In the rows, zero is written as 128.
Each row of numbers stands for one element and depends on some of the facts below. Use the named rows to name the rest.

There are 3 kinds of fact about the elements: Θ, Λ, δ.
Θ plilun <- beklu, drosto, rutidro
Θ plople <- bepe, plisem
Θ tresa <- brofe, klarar, tisan
Θ klunok <- brofe, kliflan
Θ flaplek <- brofe
Θ lafom <- daris
Θ gini <- daris, nogu, plisem, stuvo
Θ vaflir <- dezo, dokur, kosas, revi, skezes, stoflem, tupir
Θ ziplis <- dezo, revi
Θ meteskem <- dobresim, feli, skezes, tupir
Θ zugrok <- dobresim, gabrifik, griker, roflor
Θ pinir <- dokur, povol, skeplobus, skupun, truflum
Θ lovam <- dokur, tisan, vedrel
Θ kevik <- dokur, skupun, trubil
Θ gakler <- dokur, kliflan
Θ groto <- dotrin, gisan, kleklamuk, klosto
Θ gogrol <- dotrin, drosto, gisan, skupun, soso
Θ rakun <- driskas
Θ bibom <- driskas
Θ klakim <- driskas, flidrun, sapu
Θ trugim <- driskas, goplora, kletrino, lebrer, plisem
Θ drimagel <- driski, sapu
Θ trikim <- driski
Θ bipem <- drosto, plisem, stuvo
Θ brenale <- drosto, mudom, trumiklon
Θ poklen <- flidrun, kletrino
Θ ledra <- flidrun
Θ plonis <- flivam, gebebrim, plitrezin
Θ tragrepluk <- flivam, lebrer, trigo
Θ nedredru <- flivam, ketok, skeplobus
Θ plugi <- flivam
Θ stibrok <- gebebrim, gisan
Θ pavu <- gisan, kletrino, makigi, nogu, plugrur, pulo
Θ skatra <- gisan, ketok, megrem
Θ bosem <- gisan
Θ drafak <- gisan, tazol
Θ plitra <- goplora, plitrezin
Θ rakom <- goplora, kosas
Θ notror <- granil, skupun
Θ vubra <- granil
Θ surom <- granil, revi
Θ vugifli <- granil
Θ tubradrer <- griker, tisan
Θ stotul <- griker, tazol
Θ griplor <- griker
Θ fibrobren <- griker, kleklamuk, lebrer, mudom, truflum
Θ zana <- katozal, kletrino, skupun
Θ sebrostil <- katozal, klarar, truflum, tupir, zusil
Θ zagram <- ketok, kleklamuk, nogu
Θ fevapan <- kiskos, klosto
Θ fugen <- kiskos
Θ mitrodras <- klarar, klefi
Θ bupluk <- klarar
Θ beful <- klefi
Θ skeski <- kleklamuk
Θ ribiplas <- kliflan, nogu, plagros, pulo
Θ lusta <- klosto
Θ fumor <- kosas
Θ tiplik <- kosas, roflor
Θ dretron <- lebrer
Θ bredruk <- megrem, trigo
Θ plistek <- mugupa, povol, pulo, sapu, stoflem
Θ nistom <- plagros, plisem
Θ didrak <- plagunir, plugrur
Θ flegen <- plisem, tupir
Θ skovibin <- plisem
Θ baklus <- plitrezin, sapu, trumiklon
Θ lokem <- plugrur
Θ skimek <- povol
Θ didu <- povol, rutidro
Θ naple <- revi
Θ stiplol <- rutidro
Θ sirim <- skupun
Θ zabolem <- soso
Θ flemu <- stuvo
Θ flimul <- tisan, tupir
Θ skemem <- trubil
Θ neti <- trumiklon
Θ zepopal <- tupir
[baklus, bepe, didu, dokur, flegen, flemu, flivam, fugen, gabrifik, gakler, gini, gogrol, kevik, kletrino, klosto, ledra, makigi, meteskem, mugupa, nogu, pavu, pinir, plitrezin, plugrur, povol, pulo, rakun, sapu, skemem, skezes, stoflem, tazol, tisan, trubil, tupir, vaflir, vedrel, vugifli, zagram] Λ b
[beful, bipem, bredruk, brenale, brofe, bupluk, daris, dezo, dotrin, drafak, dretron, drimagel, driskas, driski, feli, fevapan, flaplek, flidrun, fumor, gebebrim, gisan, goplora, griker, groto, ketok, kiskos, klefi, kosas, lebrer, lokem, mitrodras, nedredru, plagunir, plilun, plistek, plitra, plonis, plople, plugi, ribiplas, roflor, sebrostil, sirim, skatra, skimek, soso, stibrok, stotul, tiplik, tresa, trigo, trikim, trumiklon, zabolem, zana, zepopal, ziplis, zugrok] Λ a
[beklu, griplor, kleklamuk, klunok, naple, nistom, plisem, rakom, skovibin, stiplol, truflum, zusil] Λ e
[bibom, dobresim, fibrobren, flimul, katozal, klakim, klarar, lovam, neti, notror, plagros, skupun, stuvo, tragrepluk, trugim, tubradrer, vubra] Λ c
[bosem, didrak, drosto, granil, kliflan, lafom, lusta, megrem, mudom, poklen, revi, rutidro, skeplobus, skeski, surom] Λ d
{baklus, beklu, bepe, bredruk, brenale, bupluk, daris, didrak, dobresim, drafak, drimagel, fevapan, fumor, kevik, kiskos, klarar, kleklamuk, klunok, kosas, meteskem, mitrodras, mudom, neti, nistom, nogu, plagunir, plisem, poklen, pulo, rakun, sirim, skeplobus, skupun, trikim, trubil, tubradrer, vaflir, zepopal} δ f
{beful, bibom, bosem, dezo, didu, driskas, gisan, griker, groto, katozal, klakim, kletrino, klosto, ledra, megrem, naple, nedredru, plilun, rakom, sapu, skeski, stibrok, tisan, tupir, vubra, vugifli, ziplis} δ g
{bipem, dretron, driski, drosto, feli, flaplek, flidrun, flimul, gabrifik, granil, lebrer, makigi, mugupa, plitra, plonis, skimek, stoflem, stuvo, surom, tazol, tragrepluk, tresa, trigo, trugim, zana} δ j
{brofe, dotrin, fibrobren, flegen, flemu, gakler, gini, gogrol, ketok, lusta, pavu, plagros, plitrezin, plugi, revi, roflor, rutidro, skatra, skemem, skezes, skovibin, stotul, tiplik, trumiklon, vedrel, zusil} δ i
{dokur, flivam, fugen, gebebrim, goplora, griplor, klefi, kliflan, lafom, lokem, lovam, notror, pinir, plistek, plople, plugrur, povol, ribiplas, sebrostil, soso, stiplol, truflum, zabolem, zagram, zugrok} δ h

Named rows:
[124  99  97 127 223 200 170 176 135 139 124 156 115 154 100 145 123 141
 117 158 126  64 145 146 117 212  48 122 144 168 155 111]: tragrepluk
[118 138 157 130 125 162  93  98 140 115 106 131 135  99 149 142 129 138
 121 128  96 132 173 146 140 137 183 150 130 124 111 128]: flivam
[113 115 119 130 145 136 139  93 136 141 161 125 119 100 133 130 127 145
 139 125  74  84 138 111 132 142 158 180 126 162  98 145]: nedredru
[104 178 168 121  64 147 119 116 135 111  61 143 130 169  97 119 120 139
 177 118  76 222  71 160 152 108 117  97  81  65 117 108]: skeplobus
[114 116 125 132 147 137 142  86 140 141 162 123 117  97 134 134 126 145
 144 129  77  87 138 104 137 148 154 179 124 162 101 148]: groto
[107 165 117 145  83 128 119  84 131 143 109 154 112 109  67 130 117 152
 210 118  26 172  89 167 161 129  88 145  68  95  80 105]: skeski
[111 139 188 122 141 138 142 110 151 113 135 105 127 160 161 144 119 133
 134 144 141 124 121  75 163 150 183 129 126 133 149 166]: fevapan
[105 124 143 115 198 164 153 139 133 137 121 143 121 154 104 122 122 138
  89 172 138  91 165 133 126 195 107 112 149 158 152 124]: fibrobren
[117 139 154 133 112 165 101 109 142 112 112 122 132 108 135 152 126 139
 125 127  90 136 187 141 122 121 185 148 140 140 107 123]: plugrur
[115 144 158 137 132 143  92 112 137 112 119 130 132 102 142 152 121 137
 130 132  97 115 171 142 149 147 189 149 128 127 113 133]: zagram
[122 136 108 133 142 138  94 151 138 115 118 139 123 137 157 121 123 138
 131 134 132 109 155 129 126 154 136 102 118 131 128 122]: gakler
[122 137 108 134 142 136  99 152 139 116 115 142 122 132 161 115 121 137
 131 137 133 106 152 138 123 159 143 101 121 133 127 126]: skemem
[100 178 160 138  70 127 112  98 127 123  89 145 125 138  72 143 113 144
 193 114  40 195  87 171 168 111 132 138  86  79  95 110]: lafom
[134  95  72 143 171 163 154 175 137 117 137 128 109 160 155 134 129 144
 153 118 120  76  96  96 112 166  77 140 119 159 133 125]: tresa
[114 107 133 152 149 123 128  92 126 112 151 102 108 106 125 136 137 155
 123 130  98  88 142  50 136 153 135 195 107 159  92 124]: beful
[108 128 176 132 136 128 129 136 130  90 122  96 127 166 151 135 127 138
 108 133 146 121 122  60 138 137 179 141 121 130 135 142]: mitrodras
[102 128 203 100 176 183 164 128 135 117  88 129 132 145 112 121 127 132
  65 170 141 124 163 142 123 184 152 124 155 137 153 129]: dobresim
[106 121 148 116 105 132 160 111 144 123 132 125 116 188 145  96 137 148
 152  87 123 141  59  83 124 109 138 123 103 141 110 123]: zusil
[116 109 130 125 138 154 148  84 139 139 140 124 116  86 143 108 135 144
 127 125  75 100 131 124 117 144 156 184 125 158  90 140]: dezo
[ 94 138 191 112  95 118 158 126 139 112 134 118 131 196 138 126 124 140
 155  87 121 136  63  92 146 101 201 130 112 124 122 140]: nistom
[107 133 169 117 134 133 142 137 137 110 126 114 133 158 158 129 120 132
 119 131 131 116 117 104 135 135 195 132 136 129 137 154]: sirim

Which element is each row?
No name comes twice in this set of rows, the named rows included.
[124 123 112 133 132 164 101  93 140 133 127 140 124  73 139 129 133 146
 132 128  77 108 178 145 122 147 144 156 118 143  93 119]	kletrino
[100 182 158 127  73 127 112 129 128 115  77 147 133 174  89 133 113 139
 187 117  80 203  73 156 167 109 125  95  78  63 121 112]	poklen
[110 177 128 136  91 128 116 110 142 131  99 149 111 169  94 121 114 146
 208 129  81 193  70 142 171 137  67  86  68  87 121 112]	lusta
[108 109 156 117 189 183 162  85 133 148 122 141 117  85  86 125 133 146
  87 166  88  91 183 148 118 193 115 170 145 170 112 117]	katozal
[119 142 165 119 122 158 104 138 142 100  89 129 135 129 165 124 127 132
 113 135 134 141 154 143 123 144 183 108 126 111 131 129]	trubil
[ 98 129 201 118  93 135 161  76 142 120 128 119 126 152 133 121 134 146
 150  84  89 143  72 106 147 103 198 174 115 133  93 135]	truflum
[121 126 103 139 145 143  89 102 134 137 143 145 128  79 133 141 127 145
 142 127  77  89 177 141 141 151 148 157 114 138  97 127]	ledra
[111 160 121 136  76 148 121  72 135 144  98 155 114 106  71 118 126 153
 200 113  21 191  91 171 149 117  82 144  72  97  77  99]	megrem
[112 168 123 128  82 139 125 121 135 128  71 156 114 157 103  91 122 143
 186 119  74 204  61 174 138 126  75  90  75  80 106  98]	revi
[116 108 126 125 140 154 146  81 140 138 144 123 118  93 139 117 136 146
 129 124  76 103 136 111 119 141 149 183 126 160  93 139]	griker
[121 129 109 141 144 143  93 105 135 135 138 143 124  74 134 138 126 145
 142 130  80  90 174 145 138 155 150 156 115 140  96 125]	didu
[109 119 147 108 191 185 159 129 136 138 111 140 121 153 105 114 130 139
  79 167 136 111 168 136 113 183 101 112 151 163 148 118]	plagros
[138  87  58 120 179 195 135 139 135 135 135 149 131 159 166 130 143 143
 145 105 115  90  95  99 132 145  63 137 118 140 141 129]	driski
[118 117 124 116 141 153 146 126 141 125 125 122 119 153 167  99 132 138
 117 127 127 118 114 106 111 135 139 125 130 148 126 140]	roflor
[112 117 182 138 130 144 135  87 130  95 118  92 121 131 142 137 139 147
 102 127 114 129 138  61 140 136 170 186 123 140 105 130]	klefi

Now the same elements, written a new way:
Named rows:
[155 160 133  85 141 131 182 141  68  72  64 110 198 129 171 178 201 109
  51  94  85  83 167 113 190 202  76  94 181  86  80]: drosto
[129 124 119 119 115 127 158 121 110 118 152 143 160 122 116 119 122 149
 120 137 140 137 122 104 146 111 141 129 130 138 143]: dretron
[117 166 156 128 155 117 153 155 160 138 146 145 132 106 100 111 106 130
 134 134 152 124 122  81 101 131 162 138  86 142 115]: trugim
[137 104 130 124 141 112 137 121 119  95 140 146 168 110 120 121 130 141
 112 137 161 155 129 105 153  95 164 121 141 146 135]: plistek
[164 151 148  79 147 112 184 117  77  74  83 119 186 118 186 164 208 139
  42 102  96  75 138 106 192 172  65  96 161  51  73]: lusta
[139 130 130 118 112 146 140 128 106 106 141 139 141 126  98 132 131 151
 145 120 127 130 137 135 146 125 153 118 140 159 142]: brofe
[116 200 157  91 223 112 139 167 142 112  66 109 127  93 165 139 168  96
  73 100 133  41 160 100 112 187  82 112  94  12  42]: skovibin
[131 121  99 119  95 102 164 138 105 138 147 128 157 135 124 121 114 142
 104 146 144 124 111 115 133 125 107 137 127 162 150]: plilun
[174 142 145 104 120 117 158 103 121  98  68 116 164 139 177 206 205 119
  64  96  74  52 137 164 201 218  51 104 163  79  77]: mudom
[136 121 126 114 114 129 148 113 111 116 150 138 156 120 112 119 119 158
 130 127 141 136 112 108 149 117 145 131 131 136 141]: plugi
[147  96 127 135 103 105 127  85 165 139 149 139 135 128 125 148 119 153
 131 137 136 116  86 149 157 135 120 142 117 138 139]: zepopal
[114 163 162 134 166 124 142 148 168 133 146 156 149 104  98 104 104 119
 128 128 156 131 129  76 113 128 175 124  89 139 111]: lovam
[138 129 124 114 113 145 141 129 104 108 134 132 148 124  96 137 125 146
 149 120 125 136 136 126 144 132 155 129 144 163 145]: ketok
[113  80 113 163  99 125  51  88 156 177 136 115  82 146 136 108  96 118
 179 133 125 167  87 153 102  99 132 162 121 115 162]: kevik
[130 128 125 122 111 126 158 120 108 116 152 150 158 125 113 117 125 151
 119 134 140 133 125 112 148 107 140 126 128 137 141]: tresa
[107 109 115 145 114 165  65 130 101 143 133 113  87 144 111  90 106 117
 191 114 116 185 137 141  90  89 164 128 145 136 160]: vedrel
[102 108 113 141 114 148  80 114 108 151 141 115  95 135 125  83  98 127
 179 126 124 189 114 115  89  74 155 147 133 111 161]: flemu
[133 129 123 120 119 141 150 137 108 105 140 138 149 129 105 135 128 141
 130 131 132 140 147 128 144 121 153 121 143 167 143]: flidrun
[113 163 162 131 167 123 144 148 169 132 143 154 148 103  99 106 102 122
 131 131 156 136 129  72 112 130 174 128  91 136 112]: notror
[ 97 113 118 156 117 149  73 114 106 145 134 139 117 138 122  73 102 108
 169 125 133 196 134 109 103  68 172 137 137 107 163]: pinir
[131 191 160 146 113 111 142 191 140 154 140 160 106 134  87 114 130 121
 130 138 148  77 146 137  92 139 139 124  76 173 123]: katozal

Name these rows:
No name comes twice in this set of rows, the named rows included.
[104 115  95 155  90 146  87 151  95 164 137 115  80 159 126  89 107 108
 164 139 117 164 139 157  78  89 125 134 135 158 168]	tisan
[152  85 127 135 122 124 106 103 167 124 150 130 127 136 118 151 125 146
 133 127 136 118 107 174 154 150 122 104 136 178 128]	kosas
[112  82 114 151 145 141  44 150 102 128 133 109  91 140 128  82 117 109
 160 123 146 196 141 147  90  74 164  98 154 164 147]	stoflem
[102 109 116 140 115 152  85 113 107 147 138 113  90 133 126  88  99 130
 181 130 121 189 116 115  89  72 156 152 133 111 163]	gini
[130 139 122 122 108 152 155 135 104 112 140 144 152 133  97 133 124 139
 141 124 122 136 150 127 145 130 150 126 143 163 146]	lebrer
[ 94 108 115 152 126 159  89 112 115 142 139 131 111 133 130  81  96 113
 168 133 124 205 132 104  99  67 167 141 137 107 162]	fugen
[ 92 111 115 151 123 160  92 111 114 141 135 130 108 132 128  86  96 114
 170 134 121 205 135 106  97  66 169 149 139 107 164]	zagram
[108  91 118 145 146 180  53 130 115 134 160 110  79 147 126  74 108 127
 175 115 116 186 136 156  89  85 149  75 147 153 140]	skezes
[129 124 133 123 132 134 163 113 121  99 145 152 154 111 121 128 127 150
 120 143 143 156 134 107 149  94 164 136 135 134 140]	ribiplas
[133 147 146 135 104 135 151 115 110 111 154 183 162 127 101 107 135 147
 123 130 141 128 143 122 160  94 160 116 124 122 142]	sebrostil
[119  60 116 163 123 121  33  92 161 167 149 113  79 147 145  95 102 122
 162 129 138 169  86 164 103  93 126 122 124 130 147]	vaflir
[109  77 115 162 116 151  65  83 168 172 159 115  67 148 146 103  91 132
 175 138 111 167  89 164  99  96 117 134 119 121 149]	meteskem
[121 171 163 125 145 125 140 146 158 147 145 145 134 110  90 108 103 132
 150 120 145 112 116  82 104 143 163 134  85 135 115]	fibrobren
[127 188 153 113 198 114 114 153 191 132  48 103 106 111 158 187 166  74
  94  98 114  21 158 156 121 231  71 127  99  41  47]	kleklamuk
[114  82 112 161 100 126  59  86 159 176 137 114  76 142 138 112  95 122
 179 138 123 169  86 152 100  96 132 166 121 114 162]	rakun

The same elements again, as new rows of numbers:
Some rows with their names:
[162 125 167 128 122 130 133 115 103 136 128  98  99 135 112 121 126 128
 135 120 120 111 126 122 132 132  93  86  99 143 118 130 115 148 139 153
 181 100 121]: drimagel
[167 122 156 128 130 130 123 109 121 126 128 105 103 155 123 129 123 132
 138 116 141 121 127 120 129 141 120  91 101 134 118 145 114 146 144 173
 164  95 125]: kosas
[122 126 135 126 126 123  91 153 102 128 129 158 150 134 115 110 152 128
 115 120 119 112 138 122 133 138 124 123 100 124 126 109 118 134 109 104
 117 105 132]: pavu
[111 125 142 128 147 113 118 113 103 141 128 110 100 136 140 139 126 133
 129 135 146 107 211 155 165 148 119 143 114 117 140 100 152 135 109 139
 117 170 119]: tragrepluk
[145 123 164 125 121 121 120 111 118 128 131  99 108 152 120 112 122 129
 131 123 149 135 125 119 140 129 164 163 101 125 117 134 111 135 139 128
 124 127 121]: gisan
[123 127 135 132 124 114  93 134 100 122 129 114 115 136 117 107 137 129
 115 120 120 113 143 125 159 129 111 152 104 103 126 108 113 134 109 101
 117 114 140]: ledra
[110 124 141 128 146 113 116 116 103 142 129 109  98 136 142 140 125 133
 130 134 146 106 212 156 166 149 117 140 116 115 139 101 152 135 110 139
 118 169 118]: trugim
[158 122 130 132 157 134  93 113 102 133 134 181 153 135 144 129 129 129
 116 117 122 112 136 149 149 125 100  99 103 105 147 147 146 134 109 152
 120 102 151]: plisem
[129 123 177 127 122 141 143 122 102 137 137 105 100 148 125 140 125 168
 150 120 119 141 126 119 128 131 122 102 129 138 118 139 112 139 137 109
 121 111 120]: zabolem
[166 123 142 127 132 136 104 116 106 117 128 105 143 175 114 118 126 130
 127 150 147 152 127 118 127 124 133 120  99 194 119 138 116 149 150 194
 153 103 116]: plagunir
[146 122 148 127 122 110 155 116 122 131 128 100 119 171 128 117 126 132
 123 123 139 119 129 133 143 134 156 149  98  99 117 109 113 140 124 125
 121 173 117]: tresa
[140 123 159 127 123 109 150 113 114 122 128 104 115 161 114 114 124 131
 122 125 138 115 126 128 144 132 160 155  99 108 117 113 112 138 118 129
 124 148 117]: dretron
[141 132 148 127 173 117  93 140 112 120 128 165 101 136 124 111 131 130
 136 133 119 108 128 119 138 176  92  90 101 150 133 128 115 146 114 147
 129  99 119]: mudom
[138 123 135 131 157 121  92 139 113 122 133 144 134 135 117 108 130 130
 120 122 117 112 127 120 162 130 177 148 101 118 132 132 113 134 107  99
 120 143 147]: klosto
[110 125 147 126 181 109  93 115 103 162 134 163 104 135 150 150 126 128
 132 125 175 109 205 137 138 167 108 111 121 152 137 111 154 134 111 135
 117 123 118]: plagros
[117 125 155 126 123 111 126 111 118 117 129 109 102 145 124 112 168 142
 118 121 121 107 146 123 156 189 127 140 104 100 131 103 114 135 110 123
 116 193 119]: surom
[168 123 162 128 123 126 141 112 103 130 129 100 109 141 116 129 125 133
 130 119 122 114 125 121 128 129 119  90  98 150 117 133 117 150 136 174
 160  97 120]: brenale
[152 148 130 127 151 123  93 143 103 118 127 180 124 134 124 113 137 137
 115 116 120 115 129 123 135 140 100  87 102 113 132 122 123 141 107 136
 121  93 148]: vaflir
[147 146 131 126 143 125  92 133 103 120 128 164 120 134 115 111 129 129
 115 119 120 113 127 125 140 135  93  87 100 125 131 119 120 140 109 128
 126  97 138]: rakun
[150 141 128 125 164 131  93 150 104 116 128 196 125 135 119 107 126 128
 119 120 117 112 129 120 141 141  97  93 103 124 135 132 117 139 110 126
 123  97 139]: pulo
[139 122 155 127 122 110 122 116 134 119 129 100 112 172 116 110 122 128
 130 124 154 127 126 127 151 135 159 158 100 109 118 126 111 135 124 123
 122 144 117]: lebrer

Name these rows:
No name comes twice in this set of rows, the named rows included.
[189 124 169 127 164 136 128 113 133 138 133 105 126 137 112 112 126 133
 162 125 123 108 133 119 131 128 202  84 100 190 118 167 114 155 143 136
 115 108 125]	kiskos
[126 124 165 126 122 144 127 136 102 127 131 101 118 165 119 139 125 165
 137 140 123 169 129 119 128 133 124 126 123 166 117 131 112 140 140 120
 120  95 116]	lokem
[129 122 163 127 124 110 113 122 124 126 132 104  95 144 112 107 127 129
 140 125 137 115 125 135 175 143 112 145 102 104 117 123 111 135 127 103
 143 137 118]	driski
[116 123 147 128 129 110  97 112 127 117 127 117 104 145 118 107 139 127
 126 141 125 107 150 122 169 177 118 156 102 110 132 110 112 135 108 110
 116 168 117]	drosto
[185 123 170 126 143 130 157 111 110 140 129 101 126 136 112 119 124 140
 142 125 118 108 131 121 128 127 188  86 101 183 117 152 119 158 135 151
 118 105 121]	fevapan
[126 132 138 129 128 111 101 142 102 119 128 120 117 135 126 112 162 150
 116 118 118 112 141 121 145 140 139 143 113  98 132 113 116 134 110 114
 118 133 159]	vugifli
[142 123 152 126 121 111 131 115 144 120 128 101 110 181 123 115 125 129
 131 119 162 124 128 126 149 147 161 152 102  99 117 127 111 136 124 122
 125 159 120]	feli

